Below are the code and all the weights of a small trained network. Each question names an input and a class and asks about switching units off, where a switched-off unit gives its printed mean instead of its output.

import numpy as np


def w(rows, s, z=0):
    codes = np.array(rows[::2]) - 128.0
    scale = np.full(codes.shape[1], s)
    scale[-1] = z or s
    return codes * scale


def f(y):
    return np.maximum(y, 0)


def log_softmax(a):
    a = a - a.max(-1, keepdims=True)
    return a - np.log(np.exp(a).sum(-1, keepdims=True))


def net(x, mask):
    res = np.array(x, float).reshape(1, 4) / 4 @ E
    y = f(res @ A[0][:, :-1].T + A[0][:, -1])
    res = res + np.where(mask, y, B[0][:, -1]) @ B[0][:, :-1]
    return log_softmax(res[-1] @ U[:, :-1].T + U[:, -1])


A, B = {}, {}
E = w([
[78,161,173,130,165,165,192,247,132],'x0',
[177,36,161,115,59,89,97,154,129],'x1',
[150,67,135,160,180,75,197,172,193],'x2',
[113,108,34,65,146,228,161,191,120],'x3',
],0.011)
A[0] = w([
[48,208,183,50,104,203,95,143,87,176],'neuron 1',
[183,53,32,156,47,65,101,2,173,251],'neuron 2',
[137,113,141,151,62,117,90,133,111,13],'neuron 3',
[148,92,135,132,156,105,98,90,155,222],'neuron 4',
[210,110,207,132,28,80,136,149,115,107],'neuron 5',
[87,154,115,80,168,238,125,149,88,192],'neuron 6',
[109,198,137,79,177,109,146,129,120,108],'neuron 7',
[203,96,142,113,114,130,82,80,118,89],'neuron 8',
[153,180,126,142,92,71,55,46,131,67],'neuron 9',
[155,36,159,111,102,145,14,124,147,36],'neuron 10',
[176,147,197,222,171,60,195,137,215,164],'neuron 11',
[116,117,175,135,238,68,144,200,151,230],'neuron 12',
],0.009,0.0028)
B[0] = w([
[162,189,96,158,116,198,141,75,155,207],'neuron 1',
[87,138,212,81,210,185,107,161,60,255],'neuron 2',
[190,136,144,212,143,112,157,38,95,152],'neuron 3',
[144,107,189,173,158,148,205,139,90,173],'neuron 4',
[226,185,111,255,157,125,47,66,93,189],'neuron 5',
[159,183,28,116,78,174,123,132,241,212],'neuron 6',
[192,142,131,93,167,122,94,101,73,161],'neuron 7',
[115,140,157,130,153,130,136,174,110,178],'neuron 8',
[56,108,130,71,148,178,95,215,120,197],'neuron 9',
[198,89,168,190,77,46,116,178,89,182],'neuron 10',
[136,84,200,178,222,155,128,148,77,211],'neuron 11',
[111,69,170,135,188,194,127,156,65,198],'neuron 12',
],0.009,0.016)
U = w([
[160,52,42,159,7,58,110,174,150,66],'0',
[52,65,107,146,103,52,46,88,205,14],'1',
[135,116,191,196,181,94,81,92,48,131],'2',
[141,196,32,164,114,168,61,90,201,184],'3',
[66,70,123,44,169,179,103,254,117,252],'4',
[124,126,166,78,113,34,145,82,176,51],'5',
[66,121,115,118,97,28,102,104,160,32],'6',
],0.0093,0.0035)

Each question gives the input, the list of numbers given to net, and the class t.
The units are the neurons (one row each of A and B). Each row of codes is followed by its name. A weight is (code - 128) times the scale printed after its matrix; where a second scale follows, it is the last column's (A, B and U).
mask holds one flag per neuron, in row order. A switched-off neuron (its flag False) gives its mean, the last column of its row in B, instead of its output. The means were averaged over made-up inputs and are rounded, as every weight is.
A unit's drop is (log p(t) with every unit on - log p(t) with that unit switched off) / (log p(t) with every unit on - log p(t) with every unit switched off).
The circuit of an input: a set's keep is (log p(t) with only the set's units on - log p(t) with every unit switched off) / (log p(t) with every unit on - log p(t) with every unit switched off). Starting from all 12 units, units are removed one at a time, each time the one whose removal leaves the highest keep (on an exact tie, the one counted first), for as long as the keep stays at least 0.8.
circuit, biggest first: the units of the circuit, biggest drop first
top k neurons: the k neurons with the biggest drops, biggest first
drop of u: that unit's drop, to one decimal
input [-7,-4,-5,3], class 4: circuit, biggest first => [neuron 9]
input [-1,6,-8,3], class 3: circuit, biggest first => [neuron 11; neuron 1]
input [-4,-8,-6,-4], class 4: top 2 neurons => [neuron 9; neuron 5]
input [7,5,2,-1], class 2: top 2 neurons => [neuron 5; neuron 9]
input [5,-7,5,8], class 3: top 2 neurons => [neuron 6; neuron 2]
input [3,6,3,2], class 2: top 3 neurons => [neuron 9; neuron 5; neuron 6]
input [-6,-6,3,-3], class 4: top 2 neurons => [neuron 9; neuron 5]
input [4,6,-7,-1], class 3: top 3 neurons => [neuron 2; neuron 11; neuron 1]
input [-5,1,-3,4], class 4: drop of neuron 5 => 0.2
input [-5,-4,-5,0], class 4: drop of neuron 5 => 0.1
input [7,-7,-7,-6], class 3: drop of neuron 6 => 0.0
